Each row has a name. After each piece below comes the name of the row it's from, unless a question asks for something else. Each question is about the rows just above it.

-2.98, +0.79, -1.41, -1.56, +5.86, -1.20, -3.57, +0.47, -4.27, +0.63, +0.17  Z394
-2.98, +0.79, -1.41, -1.56, +5.86, -1.20, -3.57, +0.47, -4.27, +4.06, -1.61  Z752
+0.17, -1.20, -2.98, -1.55, -3.57, +0.47, +5.86, -1.41, -4.27, +0.63, +0.79  Z182
-4.53, +6.52, -9.27, -5.03, +6.05, -0.67, -0.36, +3.95, -2.74, +5.91, -4.35  Z30
+2.06, -3.63, +2.36, +1.07, +1.36, -3.11, -0.20, +0.47, -4.27, +2.97, +0.99  Z391
-2.98, -1.39, -1.41, -1.56, +5.86, -1.20, -3.57, +0.47, -4.27, +4.06, -1.61  Z145
which: -2.98, -1.39, -1.41, -1.56, +5.86, -1.20, -3.57, +0.47, -4.27, +4.06, -1.61 -> Z145
Put -4.27, +0.63, +0.17, -2.98, +0.79, -1.41, -1.56, +5.86, -1.20, -3.57, +0.47 back in order: which row is it? -> Z394

+3.47, -1.09, +0.22, +3.97, +7.00, +0.63, -2.47, -0.47, -1.54, +1.55  Z369
-0.47, +1.55, -1.09, +3.97, +0.63, -1.54, -2.47, +0.22, +3.46, +7.00  Z959
+3.47, -1.09, +0.22, +3.97, +7.00, +3.72, +9.57, +3.90, +1.28, -0.93  Z43
Which row holds these entries in another order? +1.55, -1.54, -0.47, -2.47, +0.63, +7.00, +3.97, +0.22, -1.09, +3.47 -> Z369
The row with +1.28, -0.93 is -> Z43
which: +3.47, -1.09, +0.22, +3.97, +7.00, +0.63, -2.47, -0.47, -1.54, +1.55 -> Z369
The rest of the row after +9.57, +3.90, +1.28: -> -0.93

+1.34, +1.37, +1.25, -0.89, +2.02, -1.57, -1.12, +1.47, -1.00, -1.18, +1.40, +1.67, -0.88, -1.18, +1.33, -0.78, +1.38, -0.99, -1.25, +1.50, -0.99, -1.25, -1.66, -1.41, -1.53, +1.71, -1.48 : Z478
+5.83, +5.44, +4.97, -4.83, +7.47, -5.23, -3.07, +5.14, -4.49, -4.78, +5.46, +6.48, -3.32, -5.28, +5.19, -4.48, +4.70, -4.24, -4.39, +5.44, -4.01, -4.55, -3.91, -4.87, -4.37, +6.25, -3.86 : Z727
-1.25, +1.50, -0.78, -1.48, -0.99, -1.25, -1.12, -0.98, +1.33, +2.02, -0.89, +1.40, +1.37, -1.41, +1.38, +1.67, +1.25, -1.66, -0.88, +1.71, +1.34, -1.18, +1.47, -1.00, -1.18, -1.53, -1.57 : Z852
Go on from -1.18, +1.33, -0.78 to the end of its row. -> +1.38, -0.99, -1.25, +1.50, -0.99, -1.25, -1.66, -1.41, -1.53, +1.71, -1.48
Put -1.66, -1.57, -1.53, -1.48, -1.41, -1.25, -1.25, -1.18, -1.18, -1.12, -1.00, -0.99, -0.99, -0.89, -0.88, -0.78, +1.25, +1.33, +1.34, +1.37, +1.38, +1.40, +1.47, +1.50, +1.67, +1.71, +2.02 back in order: which row is it? -> Z478
Which row holds these entries in another order? -1.18, -1.53, -1.57, -1.25, +1.50, -0.78, -1.48, -0.99, -1.25, -1.12, -0.98, +1.33, +2.02, -0.89, +1.40, +1.37, -1.41, +1.38, +1.67, +1.25, -1.66, -0.88, +1.71, +1.34, -1.18, +1.47, -1.00 -> Z852
The rest of the row after +5.46, +6.48, -3.32: -> -5.28, +5.19, -4.48, +4.70, -4.24, -4.39, +5.44, -4.01, -4.55, -3.91, -4.87, -4.37, +6.25, -3.86

-8.04, -6.13, -4.09, -0.05  Z511
-4.09, -0.04, -8.04, +4.08  Z588
-4.09, -0.04, -8.04, -6.13  Z226
which: -4.09, -0.04, -8.04, +4.08 -> Z588
Which row holds these entries in another order? -6.13, -8.04, -0.04, -4.09 -> Z226
-8.04, -6.13, -4.09, -0.04 is which row reordered? -> Z226

+1.30, -1.15, +9.74, +0.93, +5.61 : Z426
-3.18, +1.83, +5.57, +4.29, -7.14 : Z738
-0.74, +1.15, +3.89, +0.63, -0.72 : Z886
+7.25, -8.53, +4.24, +5.05, +0.44 : Z259
+1.30, -1.16, +3.84, +7.06, +6.62 : Z267
-1.15, +1.30, +6.62, +7.06, +3.84 : Z953
+6.35, +1.83, +5.57, +4.29, -7.14 : Z576
Put +1.30, +6.62, +7.06, +3.84, -1.15 back in order: which row is it? -> Z953
-1.15, +1.30, +3.84, +6.62, +7.06 is which row reordered? -> Z953
which: -1.15, +1.30 -> Z953

-0.19, +0.34, -3.90, -5.52, -3.04, -3.78, -2.01, -5.13, +0.23, +0.45, -0.64, -1.31, -2.15, -0.30, -2.21, +0.11, +0.42, -0.18, +0.71, +2.14, +3.56, +0.41, +0.10, -1.03, +2.67, +0.55, +4.51, +0.40, -1.23, -6.41, -0.39, -1.13, +0.05, +1.96, -1.93, -1.22, +0.00, +3.03, -0.68, -2.18, -2.63, -2.55, -0.19, -2.18, -2.88, +3.98, +0.67, +3.41, -0.12, -2.38, -0.31, -0.12, -6.00, +0.08, -2.91, -1.49, -2.21 = Z111
+2.49, -0.65, +1.99, -1.82, +1.07, -0.75, -1.81, -0.10, -0.19, +0.41, +2.05, +5.13, -1.05, -1.50, -0.94, -0.83, -2.40, -1.97, +2.52, -0.97, +0.36, +0.29, -0.85, -0.76, +1.73, +2.43, -3.07, +2.56, -0.65, +1.58, +2.69, +2.69, +0.01, -0.31, -0.51, +0.02, +3.08, +4.89, -0.65, +3.14, +1.51, -0.87, +1.12, -0.85, +0.10, +3.46, -0.47, +1.95, +0.04, -1.26, -0.37, -0.91, -1.47, -1.32, +1.90, -0.42, -1.09 = Z671
-0.10, +0.04, +3.46, +5.13, +1.95, +3.08, +1.12, +3.14, -0.91, -0.87, +0.36, -0.47, +2.49, +0.41, +1.99, +0.10, +0.29, -0.31, -0.42, -0.83, -0.85, -0.65, +2.05, -0.51, -0.94, -1.32, -0.65, +1.90, -1.50, +4.89, +0.02, +1.07, -0.76, -1.47, -1.26, +1.51, -0.37, -1.81, -0.97, +1.58, +2.52, -3.07, -1.97, -1.82, +2.43, -0.64, -0.75, -2.40, -1.05, +1.73, -1.09, +0.01, +2.69, -0.19, +2.56, -0.85, +2.69 = Z879
-2.75, +1.79, -0.56, +8.10, +3.63, +0.06, -1.20, +5.82, +0.13, +2.60, -0.39, -0.46, -1.06, +0.82, -0.52, -4.14, +1.13, -3.73, +2.47, +4.50, +0.80, -2.72, -3.24, -1.60, -0.92, +0.55, +5.29, +2.31, +0.45, +6.14, +0.87, -2.74, +3.83, +5.40, +0.22, +0.25, +0.86, +0.07, +2.59, -1.58, -1.51, +0.09, +5.01, -1.08, -0.72, +0.08, +0.10, +0.41, +0.00, +3.84, +5.17, -2.52, +7.57, +0.34, +4.38, -0.87, -0.72 = Z556
-0.19, +0.34, +2.81, -5.52, -3.04, -3.78, -2.01, -5.13, +0.23, +0.45, -0.64, -1.31, -2.15, -0.30, -2.21, +0.11, +0.42, -0.18, +0.39, +2.14, +3.56, +0.41, +0.10, -1.03, +2.67, +0.55, +2.19, -3.01, -1.23, -6.41, -0.39, -1.13, +0.05, +1.96, -1.93, -1.22, +0.00, +3.03, -0.68, -2.18, -2.63, -2.55, -0.19, -0.92, -2.88, +3.98, +0.67, +3.41, -0.12, -2.38, -0.31, -0.12, -6.00, +0.08, -2.91, -1.49, -2.21 = Z143
which: -0.94, -0.83, -2.40, -1.97 -> Z671
After -3.07, +2.56, its row goes on with -> -0.65, +1.58, +2.69, +2.69, +0.01, -0.31, -0.51, +0.02, +3.08, +4.89, -0.65, +3.14, +1.51, -0.87, +1.12, -0.85, +0.10, +3.46, -0.47, +1.95, +0.04, -1.26, -0.37, -0.91, -1.47, -1.32, +1.90, -0.42, -1.09
The rest of the row after +0.41, +2.05, +5.13: -> -1.05, -1.50, -0.94, -0.83, -2.40, -1.97, +2.52, -0.97, +0.36, +0.29, -0.85, -0.76, +1.73, +2.43, -3.07, +2.56, -0.65, +1.58, +2.69, +2.69, +0.01, -0.31, -0.51, +0.02, +3.08, +4.89, -0.65, +3.14, +1.51, -0.87, +1.12, -0.85, +0.10, +3.46, -0.47, +1.95, +0.04, -1.26, -0.37, -0.91, -1.47, -1.32, +1.90, -0.42, -1.09
-1.09, -0.51, +2.69, +3.08, +0.02, +0.36, +5.13, +2.05, +1.12, -1.26, -1.82, -0.10, -0.65, -3.07, -0.85, -0.75, -0.42, -0.76, +1.58, +2.69, +0.04, -1.50, -0.47, -1.05, +3.14, -0.19, +1.51, -0.64, -0.65, +3.46, +2.49, -0.83, -1.47, +0.41, +1.07, +1.90, +1.99, +0.29, -1.81, +0.01, +2.52, +2.43, -0.31, +1.95, -0.97, +1.73, -0.85, +4.89, -0.87, +0.10, -0.37, -1.97, -0.91, -0.94, +2.56, -1.32, -2.40 is which row reordered? -> Z879

-3.74, +3.84, -1.59, -2.95, -0.89, +2.79, +1.80, -3.86, -0.63 : Z292
-4.63, +4.80, -6.40, -5.27, -5.64, -6.17, -3.86, +7.13, -7.85 : Z251
-3.74, +3.84, -1.59, -2.95, -6.44, -3.85, -6.06, +4.09, -4.46 : Z670
+2.79, -1.59, -3.74, -0.89, +1.80, -3.86, -0.63, +3.85, -2.95 : Z233
The rest of the row after -6.17, -3.86: -> +7.13, -7.85
Put -4.46, -3.74, +3.84, -1.59, -2.95, -6.44, -3.85, -6.06, +4.09 back in order: which row is it? -> Z670
+1.80, -3.74, +3.84, -0.89, -3.86, -2.95, -1.59, +2.79, -0.63 is which row reordered? -> Z292

